Below are the code and all the weights of a small trained network. Each question names an input and a target symbol and asks about switching units off, where a switched-off unit gives its printed mean instead of its output.

import numpy as np


def w(rows, s, z=0):
    codes = np.array(rows[::2]) - 128.0
    scale = np.full(codes.shape[1], s)
    scale[-1] = z or s
    return codes * scale


def norm(h):
    return h / np.sqrt((h * h).mean(-1, keepdims=True) + 1e-5)


def f(y):
    return y / 2 * (1 + np.tanh(0.7978845608 * (y + 0.044715 * y**3)))


def softmax(a):
    e = np.exp(a - a.max(-1, keepdims=True))
    return e / e.sum(-1, keepdims=True)


def log_softmax(a):
    a = a - a.max(-1, keepdims=True)
    return a - np.log(np.exp(a).sum(-1, keepdims=True))


def net(x, mask):
    ids = ['ΓΘΠαδεζημσω'.index(c) for c in x.split()]
    T = len(ids)
    res = E[ids] + P[:T]
    r = norm(res)
    for j in range(3):
        rows = slice(2 * j, 2 * j + 2)
        q, k, v = (r @ M[0][rows].T for M in (Q, K, V))
        z = softmax(np.where(np.tri(T) > 0, q @ k.T / 2**0.5, -1e9)) @ v
        o = O[0][rows]
        res = res + np.where(mask[j], z, o[:, -1]) @ o[:, :-1]
    y = f(norm(res) @ A[0][:, :-1].T + A[0][:, -1])
    res = res + np.where(mask[3:7], y, B[0][:, -1]) @ B[0][:, :-1]
    return log_softmax(norm(res)[-1] @ U[:, :-1].T + U[:, -1])


Q, K, V, O, A, B = {}, {}, {}, {}, {}, {}
E = w([
[89,190,146,221,127],'Γ',
[134,161,127,81,113],'Θ',
[182,75,131,115,132],'Π',
[98,48,130,97,125],'α',
[151,71,133,129,152],'δ',
[132,38,155,106,113],'ε',
[168,147,181,249,97],'ζ',
[200,90,130,139,152],'η',
[125,129,156,82,178],'μ',
[36,155,111,193,9],'σ',
[110,134,73,111,145],'ω',
],0.016)
P = w([
[32,7,153,161,2],'0',
[60,26,147,155,32],'1',
[85,34,140,150,49],'2',
[104,49,136,149,64],'3',
[120,58,135,144,74],'4',
[137,78,132,149,86],'5',
[149,89,127,145,96],'6',
[161,102,122,142,105],'7',
[179,120,115,147,125],'8',
[190,132,115,140,136],'9',
[203,137,121,144,132],'10',
],0.0055)
Q[0] = w([
[70,70,156,149,124],'h0',
[160,146,89,206,139],'h0',
[59,206,194,89,122],'h1',
[182,138,208,160,116],'h1',
[208,7,119,141,164],'h2',
[65,213,86,163,77],'h2',
],0.015)
K[0] = w([
[81,120,54,188,226],'h0',
[197,176,124,101,215],'h0',
[128,60,239,233,67],'h1',
[184,203,172,126,190],'h1',
[123,188,39,42,187],'h2',
[114,88,128,251,63],'h2',
],0.012)
V[0] = w([
[89,166,189,73,71],'h0',
[141,157,145,166,116],'h0',
[130,112,175,66,124],'h1',
[88,149,58,101,161],'h1',
[103,155,254,66,246],'h2',
[108,61,114,205,222],'h2',
],0.008)
O[0] = w([
[147,131,212,104,167,123],'h0',
[81,149,134,129,89,133],'h0',
[89,107,141,92,102,120],'h1',
[102,143,1,130,169,50],'h1',
[179,72,237,91,201,4],'h2',
[90,56,108,199,149,162],'h2',
],0.0083,0.0029)
A[0] = w([
[124,109,99,10,120,228],'n0',
[94,167,221,81,170,125],'n1',
[85,171,110,206,109,253],'n2',
[84,45,128,163,165,56],'n3',
],0.011,0.007)
B[0] = w([
[212,254,125,63,204,171],'n0',
[213,138,34,239,211,145],'n1',
[206,177,107,75,225,245],'n2',
[46,185,128,168,117,131],'n3',
],0.0091,0.013)
U = w([
[74,215,140,187,211,2],'Γ',
[188,187,154,5,93,34],'Θ',
[185,87,99,101,54,145],'Π',
[67,151,148,102,135,195],'α',
[76,112,112,197,141,220],'δ',
[112,115,156,111,79,237],'ε',
[165,165,164,201,79,126],'ζ',
[169,73,73,170,106,79],'η',
[149,63,155,102,203,127],'μ',
[106,186,99,144,45,159],'σ',
[145,89,1,101,162,77],'ω',
],0.012,0.005)

Each question gives the input, a string of symbols that net reads in full, and the target symbol t.
The units are the heads (2 rows each of Q, K, V and O) and the neurons (one row each of A and B). Each row of codes is followed by its name. A weight is (code - 128) times the scale printed after its matrix; where a second scale follows, it is the last column's (O, A, B and U).
mask holds one flag per unit, heads first, then neurons. A switched-off unit (its flag False) gives its mean, the last column of its rows in O or B, instead of its output. The means were averaged over made-up inputs and are rounded, as every weight is.
A unit's drop is (log p(t) with every unit on - log p(t) with that unit switched off) / (log p(t) with every unit on - log p(t) with every unit switched off).
The circuit of an input: a set's keep is (log p(t) with only the set's units on - log p(t) with every unit switched off) / (log p(t) with every unit on - log p(t) with every unit switched off). Starting from all 7 units, units are removed one at a time, each time the one whose removal leaves the highest keep (on an exact tie, the one counted first), for as long as the keep stays at least 0.8.
units of the circuit, in order: the units of the circuit, biggest drop first
top k neurons: the k neurons with the biggest drops, biggest first
which heads matter: for each layer, one digit per head in row order, 1 if its drop is at least 0.15 and else 0, layers parted by /
drop of u: that unit's drop, to one decimal
input δ Θ δ ζ δ ζ ω ζ Γ ε δ, target ω: which heads matter => 000
input Γ δ ω ζ Θ δ ε, target Θ: units of the circuit, in order => (h2)
input Γ Γ ε, target ε: units of the circuit, in order => (n2 n1)
input ζ α δ, target δ: units of the circuit, in order => (n3 n2)
input ω Θ α, target Θ: top 3 neurons => (n0 n1 n2)
input ε Γ ζ Π, target Π: top 3 neurons => (n2 n1 n0)
input ζ σ ζ α, target α: top 3 neurons => (n3 n2 n1)
input Π η ζ η, target η: which heads matter => 111
input ζ ζ δ, target δ: which heads matter => 001
input ζ η ω ω Θ η, target Θ: which heads matter => 001
input Θ Θ Γ Θ Γ Π δ ζ Θ ζ ε, target Θ: which heads matter => 000
input α Π ζ Θ μ ω α ε, target ω: which heads matter => 110
input ε ζ σ ζ ε, target ε: top 3 neurons => (n2 n3 n1)
input Γ σ η ω ε, target ω: which heads matter => 000
input δ ε Θ α δ ζ σ ω ζ ε Π, target ω: units of the circuit, in order => (h1)
input Θ Γ ε α Π ω α α μ α η, target μ: drop of h2 => 1.6
input ζ Θ δ, target Θ: drop of h2 => 1.3
input δ Π μ Γ σ σ ζ Π, target μ: drop of n3 => 0.0
